Below are the code and all the weights of a small trained network. Each question names an input and a class and asks about switching units off, where a switched-off unit gives its printed mean instead of its output.

import numpy as np


def w(rows, s, z=0):
    codes = np.array(rows[::2]) - 128.0
    scale = np.full(codes.shape[1], s)
    scale[-1] = z or s
    return codes * scale


def f(y):
    return y / 2 * (1 + np.tanh(0.7978845608 * (y + 0.044715 * y**3)))


def log_softmax(a):
    a = a - a.max(-1, keepdims=True)
    return a - np.log(np.exp(a).sum(-1, keepdims=True))


def net(x, mask):
    res = np.array(x, float).reshape(1, 3) / 4 @ E
    y = f(res @ A[0][:, :-1].T + A[0][:, -1])
    res = res + np.where(mask, y, B[0][:, -1]) @ B[0][:, :-1]
    return log_softmax(res[-1] @ U[:, :-1].T + U[:, -1])


A, B = {}, {}
E = w([
[160,96,64,91,115,3,53,236,191],'x0',
[34,52,79,33,17,188,203,159,203],'x1',
[34,50,53,184,211,113,145,136,70],'x2',
],0.012)
A[0] = w([
[57,55,62,183,183,117,140,136,76,150],'neuron 0',
[152,123,136,124,94,133,144,142,140,133],'neuron 1',
[110,135,159,126,135,193,168,58,89,212],'neuron 2',
[104,135,107,101,118,131,174,135,148,60],'neuron 3',
[178,160,142,166,155,67,84,144,105,131],'neuron 4',
[179,183,175,96,57,116,137,131,132,245],'neuron 5',
[171,138,130,136,125,125,95,127,130,205],'neuron 6',
[148,144,112,141,147,96,105,150,111,51],'neuron 7',
[184,192,139,197,192,86,97,130,73,249],'neuron 8',
[46,69,103,46,50,175,179,142,184,162],'neuron 9',
[167,180,165,192,196,150,126,80,61,212],'neuron 10',
[157,107,71,102,127,5,60,247,182,152],'neuron 11',
[56,61,71,163,192,113,137,127,86,152],'neuron 12',
],0.014,0.013)
B[0] = w([
[96,134,81,190,103,79,86,206,43,208],'neuron 0',
[140,143,105,128,122,109,154,126,163,149],'neuron 1',
[78,212,106,151,104,132,186,96,113,209],'neuron 2',
[81,102,84,122,166,102,111,146,108,147],'neuron 3',
[157,101,148,103,142,89,111,74,85,190],'neuron 4',
[135,116,197,82,162,174,125,76,226,218],'neuron 5',
[137,166,153,136,137,134,137,93,124,171],'neuron 6',
[167,125,91,94,134,80,151,133,147,144],'neuron 7',
[231,92,223,180,109,83,123,94,56,244],'neuron 8',
[38,162,29,61,131,156,196,176,205,252],'neuron 9',
[147,112,195,180,139,191,123,175,134,237],'neuron 10',
[172,6,63,27,163,85,52,140,147,254],'neuron 11',
[106,116,92,181,97,80,99,188,41,203],'neuron 12',
],0.014,0.032)
U = w([
[227,188,248,197,144,235,166,33,160,246],'0',
[73,255,136,63,134,214,232,55,210,186],'1',
[214,64,217,59,199,93,63,27,162,151],'2',
[122,64,100,3,170,185,130,127,248,35],'3',
[137,161,227,248,92,146,124,177,26,121],'4',
[7,239,61,163,87,137,178,166,82,96],'5',
[216,63,121,132,129,35,67,154,28,69],'6',
[60,77,28,73,138,94,82,207,118,74],'7',
],0.0098,0.011)

Each question gives the input, the list of numbers given to net, and the class t.
The units are the neurons (one row each of A and B). Each row of codes is followed by its name. A weight is (code - 128) times the scale printed after its matrix; where a second scale follows, it is the last column's (A, B and U).
mask holds one flag per neuron, in row order. A switched-off neuron (its flag False) gives its mean, the last column of its row in B, instead of its output. The means were averaged over made-up inputs and are rounded, as every weight is.
A unit's drop is (log p(t) with every unit on - log p(t) with that unit switched off) / (log p(t) with every unit on - log p(t) with every unit switched off).
unit that matters most: the unit with the biggest drop
top k neurons: the k neurons with the biggest drops, biggest first
drop of u: that unit's drop, to one decimal
input [0,-8,2], class 4: unit that matters most => neuron 11
input [4,-3,0], class 2: top 2 neurons => [neuron 0; neuron 12]
input [-1,2,1], class 5: top 2 neurons => [neuron 11; neuron 5]
input [7,-7,0], class 2: top 2 neurons => [neuron 0; neuron 12]
input [6,1,0], class 3: top 3 neurons => [neuron 8; neuron 0; neuron 12]
input [-3,0,7], class 4: top 2 neurons => [neuron 9; neuron 11]
input [-6,0,-1], class 0: drop of neuron 9 => 1.2
input [-6,-3,-4], class 0: drop of neuron 11 => 0.0
input [-6,1,-2], class 1: drop of neuron 8 => 0.4
input [-1,-4,8], class 4: drop of neuron 11 => 0.7
